Below are the code and all the weights of a small trained network. Each question names an input and a class and asks about switching units off, where a switched-off unit gives its printed mean instead of its output.

import numpy as np


def w(rows, s, z=0):
    codes = np.array(rows[::2]) - 128.0
    scale = np.full(codes.shape[1], s)
    scale[-1] = z or s
    return codes * scale


def norm(h):
    return h / np.sqrt((h * h).mean(-1, keepdims=True) + 1e-5)


def f(y):
    return np.maximum(y, 0)


def log_softmax(a):
    a = a - a.max(-1, keepdims=True)
    return a - np.log(np.exp(a).sum(-1, keepdims=True))


def net(x, mask):
    res = np.array(x, float).reshape(1, 3) / 4 @ E
    u = 0
    for l in range(4):
        y = f(norm(res) @ A[l][:, :-1].T + A[l][:, -1])
        res = res + np.where(mask[u : u + 3], y, B[l][:, -1]) @ B[l][:, :-1]
        u += 3
    return log_softmax(norm(res)[-1] @ U[:, :-1].T + U[:, -1])


A, B = {}, {}
E = w([
[156,127,148,167,146,232,113,112,156,154,123],'x0',
[115,164,159,63,131,93,143,11,149,171,170],'x1',
[88,147,104,42,175,149,127,130,109,116,123],'x2',
],0.012)
A[0] = w([
[193,57,116,186,74,125,114,86,151,82,112,110],'0.n1',
[76,149,254,137,95,215,136,9,221,143,87,159],'0.n2',
[76,185,239,140,13,192,184,28,177,175,157,3],'0.n3',
],0.0063,0.0038)
B[0] = w([
[219,106,119,140,132,111,24,242,52,224,187,187],'0.n1',
[120,125,152,140,195,99,93,116,77,24,68,254],'0.n2',
[74,63,122,62,120,171,48,78,159,215,246,219],'0.n3',
],0.011,0.0077)
A[1] = w([
[123,83,191,155,95,107,136,112,122,225,135,95],'1.n1',
[58,154,84,75,66,110,254,126,134,117,159,7],'1.n2',
[202,146,102,182,86,97,167,115,84,174,118,10],'1.n3',
],0.0081,0.0018)
B[1] = w([
[76,147,138,138,140,72,132,139,37,164,92,251],'1.n1',
[131,169,79,34,56,152,210,216,26,123,144,237],'1.n2',
[104,89,166,57,32,131,255,4,229,78,45,207],'1.n3',
],0.0086,0.0032)
A[2] = w([
[80,161,64,84,177,95,105,12,181,118,146,1],'2.n1',
[91,147,105,96,196,112,162,2,215,78,189,24],'2.n2',
[49,162,112,75,241,214,146,55,137,103,97,184],'2.n3',
],0.0073,0.0024)
B[2] = w([
[135,126,110,122,82,158,63,144,218,69,174,201],'2.n1',
[104,249,157,104,101,176,81,125,153,148,83,195],'2.n2',
[103,108,122,151,181,119,190,84,162,130,88,254],'2.n3',
],0.017,0.0081)
A[3] = w([
[138,168,115,1,119,95,174,155,117,83,163,3],'3.n1',
[134,239,203,69,126,198,121,92,201,112,163,90],'3.n2',
[202,95,105,176,176,141,90,156,128,33,120,127],'3.n3',
],0.0079,0.0037)
B[3] = w([
[24,220,93,46,164,193,222,116,47,217,226,209],'3.n1',
[119,137,195,114,78,204,56,154,188,1,146,255],'3.n2',
[202,161,120,224,76,154,186,148,177,178,120,208],'3.n3',
],0.008,0.0067)
U = w([
[91,193,93,62,114,105,206,134,61,124,151,183],'0',
[127,106,116,156,186,154,195,128,146,91,54,126],'1',
[155,109,148,107,40,9,178,112,127,144,113,2],'2',
[160,86,152,131,116,90,40,95,74,162,194,45],'3',
[91,158,160,85,119,162,56,89,206,75,140,171],'4',
[201,102,124,209,54,158,114,220,129,121,97,209],'5',
],0.015,0.0018)

Each question gives the input, the list of numbers given to net, and the class t.
The units are the neurons (one row each of A and B). Each row of codes is followed by its name. A weight is (code - 128) times the scale printed after its matrix; where a second scale follows, it is the last column's (A, B and U).
mask holds one flag per neuron, layer by layer. A switched-off neuron (its flag False) gives its mean, the last column of its row in B, instead of its output. The means were averaged over made-up inputs and are rounded, as every weight is.
A unit's drop is (log p(t) with every unit on - log p(t) with that unit switched off) / (log p(t) with every unit on - log p(t) with every unit switched off).
The circuit of an input: a set's keep is (log p(t) with only the set's units on - log p(t) with every unit switched off) / (log p(t) with every unit on - log p(t) with every unit switched off). Starting from all 12 units, units are removed one at a time, each time the one whose removal leaves the highest keep (on an exact tie, the one counted first), for as long as the keep stays at least 0.8.
circuit, biggest first: the units of the circuit, biggest drop first
most important unit: the unit with the biggest drop
k most important neurons: the k neurons with the biggest drops, biggest first
k most important neurons of layer l: the k neurons of layer l with the biggest drops, biggest first
drop when u is switched off: that unit's drop, to one decimal
input [8,4,-8], class 3: most important unit -> 0.n1
input [-3,0,-7], class 2: 2 most important neurons -> [1.n3 0.n3]
input [-1,-6,8], class 1: 2 most important neurons -> [0.n1 1.n2]
input [-3,2,1], class 0: 2 most important neurons -> [0.n2 1.n2]
input [-7,-4,-4], class 2: 2 most important neurons of layer 0 -> [0.n2 0.n3]
input [-6,-2,-6], class 2: 3 most important neurons -> [1.n3 0.n2 0.n3]
input [-6,7,-8], class 3: circuit, biggest first -> [0.n3 2.n3]
input [1,-8,5], class 5: 3 most important neurons -> [0.n2 2.n3 3.n3]
input [2,-7,5], class 5: 2 most important neurons -> [0.n2 3.n3]
input [-8,7,-1], class 0: 3 most important neurons -> [1.n2 0.n2 3.n1]
input [-6,-6,2], class 0: 2 most important neurons -> [0.n1 0.n2]
input [0,-1,-1], class 5: 2 most important neurons -> [0.n1 0.n3]
input [8,4,-6], class 3: 3 most important neurons -> [0.n1 0.n3 2.n2]
input [6,0,5], class 1: circuit, biggest first -> [2.n3]
input [-1,6,-7], class 3: 2 most important neurons of layer 1 -> [1.n1 1.n3]
input [0,-3,2], class 5: 2 most important neurons of layer 0 -> [0.n3 0.n2]
input [8,3,-5], class 3: 2 most important neurons of layer 0 -> [0.n1 0.n3]
input [-5,4,-2], class 0: drop when 1.n2 is switched off -> 1.5
input [-3,0,-3], class 2: drop when 0.n3 is switched off -> 0.2
input [1,-2,3], class 1: drop when 0.n1 is switched off -> 1.3
